In the rows, 128 means zero.
Each row of numbers belongs to one of the elements below and depends on some of the facts about them. Some rows are named. Which element is each other row?

Facts:
Δ a <- rebram korekek troklomak bibo sogu bragre radin brodrapo vegar bibroskun mumuvu gidrufi suvuk metrir tiflir drilir sumane fluman plege baflor studrar grare keflim bugu klesem badre stofil graskim vipli liskar topodre daplal tomor vekle kestu litim kidrik defam nopugol greneflol rotal pleko daflalus notrur pluzol
Δ g <- gugem flitrusil logur braska zipa zomegra plogros sogror bibus treflen moplu rogono kledun zimin bopor nustuk lupak
Δ f <- pesu greluk plober klafli rovom skufam kliskir zuve paflus dotriplo klasti dubi nodrulal drusta druvik
Δ d <- klikas potros segrotrok vefiskul madrus buskek gifi tudalin kogem greklom grisun stinidu grabrus muzu brarun biben luflik klagutrak klizivu bruflobre studra
Δ b <- grorabrar zazem zeza skapefas stepli rifal bidun tatru sukem trapur stilim triskeklun riris tofin dodra naflarek duton maku skeskel tagin tadrer mibruk grutrir vefla duflen truzen bruflin fanir dozuk pumagi klimo
Δ c <- tranase latik naklil toklim leran totrun plenek roradrol bivigem vofun tipan bavas mafliskam dribik nedru lastem koniske vobriror brusti kistebral
Δ e <- gritan truflogus fatrik triklil tenek pizim drivistu sugu taplatem flakil dratrur plokazon plalek flikitar ridrir stobak brotek grudrak klunezas bredal naman braklon lufel kletrok
{rebram sukem braska brarun bruflin vobriror} Λ naman
{gugem truflogus plalek badre kestu} Λ klimo
{korekek dozuk} Λ vekle
{pesu gidrufi plege stobak defam} Λ nustuk
{klikas triskeklun klesem dotriplo klasti truzen lufel} Λ brusti
{grorabrar stepli plenek} Λ vipli
{troklomak tenek studra bopor daflalus} Λ fanir
{zazem gritan radin drilir pleko lupak} Λ bibus
{zeza latik vegar gifi} Λ brotek
{flitrusil madrus rovom duton nodrulal vefla rotal} Λ notrur
{tranase greluk tudalin naflarek bugu sogror} Λ mumuvu
{skapefas grutrir vekle} Λ buskek
{potros bragre trapur totrun metrir maku tipan kistebral} Λ sogror
{bibo sogu plokazon bruflobre} Λ bidun
{rifal riris taplatem flikitar biben luflik vipli zimin bredal} Λ keflim
{naklil liskar duflen druvik kidrik pluzol} Λ plege
{segrotrok plober zomegra moplu kledun} Λ dribik
{vefiskul tatru topodre} Λ kogem
{toklim logur muzu tagin bavas daplal} Λ plokazon
{brodrapo flakil bivigem} Λ dratrur
{fatrik litim lastem naman pumagi klimo} Λ zipa
{klafli skeskel klizivu braklon nopugol} Λ duton
{triklil tofin sugu sumane baflor} Λ stofil
{leran kliskir} Λ rovom
{stilim kogem roradrol nustuk} Λ zuve
{mumuvu suvuk dodra klagutrak stofil dubi brusti} Λ bibroskun
{pizim tadrer graskim rogono dribik} Λ ridrir
{drivistu vofun tomor klunezas greneflol} Λ tenek
{tiflir plogros drusta} Λ greluk
{fluman mibruk} Λ bopor
{dratrur skufam stinidu mafliskam brotek} Λ greklom
{studrar nedru grudrak kletrok} Λ zazem
{grisun} Λ grutrir
{grare grabrus koniske} Λ klafli
{paflus} Λ flikitar
{treflen} Λ daflalus
rebram Ω [grorabrar koniske bopor]
korekek Ω [gidrufi studra duflen klizivu]
zeza Ω [paflus duton]
flitrusil Ω [plober stofil plogros dribik druvik]
bibo Ω [paflus pumagi zazem]
naklil Ω [brodrapo bugu bruflin]
sogu Ω [mafliskam]
buskek Ω [rotal]
leran Ω [vofun triskeklun]
mumuvu Ω [gidrufi pumagi zazem kistebral gugem roradrol]
suvuk Ω [plober trapur]
tiflir Ω [truzen gritan]
drilir Ω [muzu triskeklun bragre troklomak]
gifi Ω [kledun klikas grorabrar greluk]
sumane Ω [vofun bidun plenek dotriplo]
taplatem Ω [kestu dotriplo]
zomegra Ω [studrar grabrus]
flakil Ω [radin troklomak]
skufam Ω [liskar klasti]
stinidu Ω [grare]
plalek Ω [grutrir kogem dotriplo]
bivigem Ω [brodrapo]
kliskir Ω [klafli]
tadrer Ω [bavas]
tipan Ω [vofun stobak]
graskim Ω [grutrir]
bruflobre Ω [badre skapefas plenek]
treflen Ω [klizivu]
moplu Ω [topodre]
rogono Ω [braska keflim plege]
brotek Ω [bidun madrus]
litim Ω [plenek]
nedru Ω [sukem]
klunezas Ω [topodre vekle duton klesem kistebral bruflin klizivu]
nustuk Ω [vefla bopor bruflin]
bredal Ω [naman dotriplo]
lufel Ω [dotriplo]
pleko Ω [metrir keflim]
vobriror Ω [tenek stofil klizivu]
daflalus Ω [skapefas studra pluzol]

Some rows with their names:
[222  48 107 147 160 167 101 133 196 155 128  84 110  86 144 115 161 147
 133  47 133 176  98 128 131 155 100 133]: madrus
[ 81 171 178 119 128 123 118 130 158 106 146 151 134  85 139 159 147 104
 161 120 149 184 172 129 154 152 159  97]: zomegra
[187  71 123  92  73 160 141 169 178 101 134 158 116 162 138 125 140 153
 169  83 128 138 128 143 158 100 141 120]: liskar
[170  65  90  76  46 173 127 170 157 115 164 176 112 169 142 102 110 131
 188 111 145  93 123 156 173  92 135 112]: plege
[113 172 150 122 117 108 132 123 126 131 118 125  99 140  95 135  93 138
 114 130  84 110 147 106 116 159 114 121]: lastem
[ 99 145 177  79 110 113 121 120 147 131 143 156  70  92 133 126  87 111
 167 148 116  95 168 158 141 163 114  70]: zipa
[162  68  39 132 129 184 103 129 144 164 182 130 105  83 164 105 161  84
 146  52 158 146 108 144 169 161 115 110]: buskek
[ 73 171 175 120 127 115 117 126 158 111 148 147 131  88 142 161 143 110
 170 118 154 184 179 128 151 152 159  93]: moplu
[169  78 117  96  96 149 143 145 175 118 128 150 107 157 143 133 141 152
 157  90 131 143 153 147 147 108 146 111]: topodre
[136  80  92 119 130 139 144 144 149  99 124 154  97 124 159 138 176  94
 120  91 144 138 170 141 164 116 161 140]: suvuk
[ 92 138 183 136 141  84 127 143 109 112 100 100 166 120 138 129 131 130
 117 175 134  73 122 115  89 130 118 147]: trapur
[214  45 106 129 114 183 121 160 188 149 143 100 131 110 151 113 167 156
 149  34 125 163  81 133 132 153 108 117]: vefiskul
[118 175  96 157 143 111 145  99  51 139 117 116 171 174  93 122 109 145
  68 163  98 124  78 111  92  95 126 171]: drivistu
[104 159 125 126 102 119 106 135  86 138 159 132 164 130 113 102  81 130
 160 167 144  76  79 126 123 115 105 130]: zuve
[ 74 196 117 149 122 126 120 124 113 122 142 135 137 136 105 152 124 103
 121 128 131 155 152  94 140 146 149 135]: nedru
[121 183 173 120 137  74 130 113 111 119 121 130 110  96 101 133  95 139
 118 120  77 110 121 124 112 151 108 127]: sukem
[ 96 149 181 134 139  91 127 136 113 115 110 106 162 121 130 134 128 137
 120 167 129 100 120 117  94 133 125 138]: truzen
[107 143 206 101 114 131 125 129 173 122 125 131 133 109 136 152 136 140
 159 145 128 170 160 135 118 156 147  80]: kledun

Rows to name:
No name comes twice in this set of rows, the named rows included.
[122 164 161 140 106 106 114 151 111 112 139 120 186 133 104 118 103 162
 155 127 126 113  70 110 117 110 111 148] -> pesu
[106 171 175 127  93 104 118 162 134 107 141 127 182 134 111 130  95 166
 179 132 138 110  94 116 128 109 110 128] -> duflen
[ 90 178  55 145 128 122 135  90  33 166 142 127 160 176 107 108  80 124
  89 200 131  82  89 132 101  86 112 149] -> tenek
[ 48 186 163 122 127 103 130 126 172 125 148 135 129  92 156 177 136 121
 186 123 187 177 198 141 158 135 140  75] -> treflen
[104 172 177 129 130 111 120 114 115 132 127 120 163 126 115 139 120 144
 127 154 114 148 117 118  97 143 140 121] -> grorabrar
[188  56 102 132 138 183 134 138 192 172 128  88 118 107 164 126 173 154
 131  51 130 187 101 143 123 162 108  93] -> studra
[119 116  80 118 130 134 148 127 169 122 135 154  86 126 158 155 151 118
 148  84 167 167 186 151 179 107 146 111] -> korekek
[191  78 121 111 137 143 122 120 180 118 114 135  85 130 133 132 140 138
 132 106 136 158 162 141 148 113 141 133] -> rotal
[153 108  90 101 132 120 148 118 142 104 130 182  45 111 125 132 145 103
 126  44  86 143 171 145 181 142 157 124] -> rebram
[113 168 136 142 158  84  61  93 114 139 150 109 134  95 105 114  64 122
 161 192 173  87 138 115 124 112  99 152] -> duton
[124 102  97 115 166 148 164 139 159 100  88 178  36 123 129 131 145 108
 126  57 100 177 158 151 209 137 149 105] -> litim
[129  64 115 141 156 171 166 173 154  88  98 164  76 117 160 125 184  89
 126  95 153 161 161 149 202 110 140 121] -> sumane
[ 68 179 119 142  80 114 106 149 110 105 154 159 166 170  86 128 102 127
 183  94 124 119 135  72 147 137 168 141] -> naklil
[115 168 174 145 155  86  95 106 127 124 117 108 150 110  99 131  99 151
 145 152 128 132 124 106 107 133 124 143] -> vefla

Now the same elements, written a new way:
Known rows:
[147 172 125 120 145 106 143 110 142 116 110  67 166 150 158 102 141 100
 141 121 140 105 134 165 109 119 126 132 142 135 142]: rogono
[126 181 110 173  97  76 176  99  96 188 108 120 164 114 115  74  95 112
 147 112  82 104 166 119 133  91 146 136 143 162 102]: naklil
[146 163 132 145  96  87 161 112 125 166 134 109 153 162 145  88 124 126
 109 132  98 113 161 121 104 107 163 100 134 108 114]: bivigem
[155 131 117 128 128 109 132 129 102 103 130  87 144 141 158 133 122 118
 134 153 103  93 146 160 129 102 134 136 134 143 113]: graskim
[ 94 194 128  99 112 105 161 120 183 136 158 159 174 111 115 123 143  77
 118  99 159  95 123 114 100 140  93 141 106  95 162]: kliskir
[158 138 117 136 124 107 137 112 118 107 110  68 140 152 162 108 126 125
 131 133 118 111 141 162 118 122 145 125 146 136 129]: sogu
[162 182 143 177 109  78 136 179 132 134 143 126 166 159 139 115 124 134
 141 125 138 104  88 128 126 120 100  86 152 178 143]: klunezas
[148 113 127 148 125 144  74 174 114  64 126 134 100 108 125 164 125 156
 143 119 165 174 104 139 154 168 106 122 134 171 162]: luflik
[132 107 139 146 129 139 125 149 138 126 135 109 122 143 117  97 138 116
 137 154 138 127 125 111 149 123 123 142 128 126 181]: triklil
[138 105 132 103 153 106 131 111  87 109 114  88 106 154 139 145 121 137
 140 147  90  98 162 125 123 117 187 166 144 147 119]: kestu
[ 65 155 147 121 142 183 101 120 124 137 117 190  94  97 133 168 134 172
 125  88 139 182 146  91  99 172 174 128 116 113 105]: sukem
[127 130 142 107 182  79 144  98 130 163 120  91 128 176 143 131 134 159
 138 105 118 106 116 103 117 129 168 142 156 165 124]: gugem
[ 59 135 109 151 133 158 120 129 110 183 130 219 126  33 115 151 131 183
 131  74 109 171 110 113 135 134 115 122 129 177  68]: duflen
[ 87 119 153 139 110 139 136 118 154 164 144 248 119  82  91 202  94 183
  96  90 183 171 111  96 112 175  88  88 117  79  68]: duton
[ 67 156 137 137  98 144 131 138 135 146 155 202 112  85 125 180  80 164
  95  90 159 183 136  92 128 177 108 100 117  79  94]: vefla
[ 58 136 142 139 143 209 115 156 146 144 140 180 122  86 148 139 129 152
 122 124 155 174 120 112 124 144 119 115 112  93 104]: tofin
[ 83 159 134 129 117 183 105 147 126 137 140 186 129  85 145 157 144 162
 113 105 145 181 131 127  99 156 131  90 103 103  94]: mibruk
[107  65 147 153 150 119 179 121 154 223 141 111 136 169 134  74 133 161
 107 169 112 103 118  81 148 102 142 118 143 102 120]: kistebral

Rows to name:
No name comes twice in this set of rows, the named rows included.
[140 100 126 131 148 137 140 117 124 125 112  66 132 159 156 101 123 125
 132 152 121 111 133 139 149 107 141 144 146 117 133] -> baflor
[ 79 146 129 144  89 165 139 122 157 117 141 213 131  59 117 175 114 159
  99  91 181 161 139 118 103 172 103 122 114  87 103] -> skeskel
[133  97 136 159 140 167  85 187 127  67 127 126  95 113 121 150 119 149
 148 134 169 169  95 122 171 155  98 136 138 164 169] -> klagutrak
[139 111  97 129 109 104 118 138  95 134 128 133 126  88  88 121 145 122
 150 141 106 123 152 127 148 105 129 166 112 184 153] -> stobak
[ 96 124 148 130 148 154 104 134 134 191 141 224 124 100 114 177 135 199
 114 103 155 179 110 106 100 149 120  72 113 108  66] -> zazem
[141 114 126 147 125  83 161  85 125 208 127 125 148 134 121  87 153 166
 113 129  96 110 153 112 111 107 168 120 136 146 110] -> roradrol
[146 146 139  93 158 110 136  89 125 124  97 100 121 171 120 129 114  90
 144 123 120 105 135 141 110 119 142 143 134 122 124] -> zipa
[ 94 159 140 123 120 183 103 135 129 142 128 212 123  86 116 172 131 142
 120 112 150 173 133 136  96 145 116  91 101  91  73] -> fanir
[132 199 118 131 132  63 153 116 100 144 105  98 151 146 114 122  59  68
 169 108 113 109 121 141 151  98  91 126 147 151 100] -> nustuk
[117  96 134 150 127 152  90 194 105  70 137 113  72 126 118 156  75 131
 136 140 162 192 109 104 204 165  90 134 134 129 170] -> klikas
[ 81 165 152 117 138 178  98 120 121 137 107 209 104 103 104 179 112 150
 141 101 145 169 140 106  82 158 157 117 109 105  79] -> klimo
[ 77 160 129  94 153 141 145 139 178 164 155 133 158 129 123  97 155  77
 120 122 133 109 110 107 131 123 103 147 108  95 163] -> dubi
[149 126 155 171 176 106 168 140 142 159 107  96 171 181 152 113 104 129
 171 167 149  75  92 140 134  89  97 107 163 153  99] -> mumuvu

Now the same elements, written a new way:
Some elements and their rows:
[136 158 132 140 110 122 125 139 144 134 123 136 152 153 127 120 131 128
 149 109 122 129 196 120 135 133  94 128 140 112 146 168 155 126 113 140
 140 111]: brusti
[133 135 122 138 125 127 118 126 117 137 119 117 141  95 145 121 129 126
 138 121 121 121 153 126 143 123 138 157 129 120 150 152 133 123 131 114
 104 121]: bivigem
[122 120 128 172 125 138 130 120 126  98 141 110 149 155 129  98 134 124
 131 105 105 116 105 142 132 134 169 111 114 127 107 114 125 155 145 108
 177 162]: klizivu
[123 137 123 152 126 158  99 128 121 126 124 142 113 226 120 152 131 126
 133 134 144 125 132 150 108 130 123 114 123 111 101 113 138 142 153 141
 147 121]: tenek
[118 127 117 118 135 111 148 138 119 127 125 134 115 118 122 156 138 128
 122 144 129 132  88 122 123 121 140 125 121 138 125 124 127 107 134 145
 127 128]: troklomak
[153  98 134 115 130 184  63 103 125 119 115 129 124 163 114 121 101 122
 115 163 151 122 120 148 134 144 142 106 142 134  98 109 104 127 120  95
  99 135]: zimin
[116 109 128 118 119 127 142 126 121 120 130 111 159  98 137 104 128 119
 147 100 124 119 137 124 158 135 158 162 120 124 141 153 136 121 114 111
 160 137]: koniske
[123 137 119 108 121  90 158 130 132 149 113 118 139  89 136 115 128 126
 136 107 106 127 157 124 131 122 135 172 132 133 159 162 128 113 125 146
 103 117]: tatru
[144 157 128 148 122 115 126 130 147 129 126 122 148  91 127 110 124 130
 138 114 106 123 157 112 145 129 114 129 136 124 160 167 143 119 102 131
 120 133]: tranase
[103 126 135  87 117  75 198 127 137 146 128 140  94 205 127 137 125 127
 122 118 136 141 134 139  96 127  84 143 135 146 124 128 101 132 144 208
 163 109]: plege
[151  95 138 114 135 185  64  99 131 122 114 129 125 158 123 118 100 124
 116 161 150 124 131 143 142 142 129 107 141 137 102 103  98 135 119 102
  94 126]: rogono
[144 157 124 129 124 119 126 135 149 136 132 123 142  91 145 106 125 132
 138 117  89 123 168 106 146 126 113 123 137 124 158 158 145 122  98 108
 122 136]: tipan
[143 161 132 208 131 128 131 122 149 113 139 120 139 150 147 103 126 130
 123 133  99 124 129 122 135 127 101  90 134 124 139 126 129 152 115 110
 146 149]: potros
[130 141 108 119 120 119 136 136 126 138 111 118 147 113 137 119 130 125
 140 125  91 121 139 130 125 126 166 141 136 122 144 152 142 115 128  98
 111 135]: plenek
[127 122 122 158 140 140 123 117 126 125 122 127 120 152 139 131 127 127
 121 146 125 125  92 129 127 125 130 115 123 129 116 101 121 138 137 123
 131 135]: kletrok
[118 111 137 134 126 140 147 135 134 144 120 140 141 160 129 111 134 132
 125 122 159 143 117 139  95 134  95 106 136  99  93  76 165 166 141  83
 147 123]: naman
[116 144 126 155 116 119 169 130 135 134 129 128 130 250 159 105 127 123
 129 124 103 132 155 155  99 130 106 116 142 118 113 112 119 165 147 111
 176 124]: kogem
[111 131 126 119 128 122 148 143 120 126 118 148 122 173 111 170 143 125
 136 136 151 138 122 130 120 124 108 126 122 125 117 128 138 117 146 179
 137  99]: keflim

Which element is each row?
No name comes twice in this set of rows, the named rows included.
[122 157 133 124 121 124 128 147 139 122 147 152 105 160  89 158 136 134
 130 109 147 131 136 125 112 129 100 111 123 118 127 145 155 118 121 175
 170 126] -> stofil
[161 126 141 125 125 177  54 106 148 112 132 133 115 158  89 110  94 127
 111 142 141 119 126 145 126 148 135  90 144 130 110 122 121 126  92  98
 123 153] -> plogros
[136 124 130 129 128 129 106 126 130 146 123 119 145  46 125  98 127 134
 127  91 130 127 159 129 124 123 144 162 126 109 142 134 155 144 132  91
  80 125] -> vobriror
[129 144 133 131 138 110 134 135 140 124 147 136 107  88 123 146 132 135
 122 133 133 131 112 100 139 122  96 115 119 138 140 129 128 117 111 158
 132 132] -> tiflir
[122 138 130 179 127 147 133 128 130 125 127 130 143 222 152 119 133 123
 137 129 120 132 164 144 125 126  98 117 131 109 116 110 125 167 148 119
 148 111] -> buskek
[153  84 146 120 125 172  87 101 132 126 106 128 144 117 103  96 103 126
 108 149 164 131 105 146 122 149 131 102 149 127  94  88 126 141 120  80
  86 137] -> braska
[127 121 135 129 112  97 143 135 110 149 119 116 160  19 123 106 139 133
 135 101 141 128 132 121 119 127 144 168 134 111 153 153 169 117 132 112
 109 132] -> bruflin
[115 127 135 112 116 118 129 142 109 129 139 144 115 155 114 161 143 133
 137 124 161 133 128 130 109 128 108 127 121 120 113 128 142 123 151 174
 163 114] -> vekle
[ 99 105 135  87 129 131 152 143 129 112 141 142 126 164 111 147 143 125
 144 106 156 135 128 125 140 132 113 131 108 127 101 116 129 132 131 171
 180 111] -> notrur
[126 123 135  94 125 117 144 118 135 124 144 128  91 137 103 127 108 125
  98 125 130 129 122 156  99 130 150 137 137 151 125 132  85 128 127 135
 128 134] -> druvik
[129 137 124 179 131 122 154 115 135 126 126 113 130 175 158 103 124 125
 117 132  96 125 121 142 119 123 127 120 134 131 127 114 106 157 142 111
 138 138] -> vefiskul

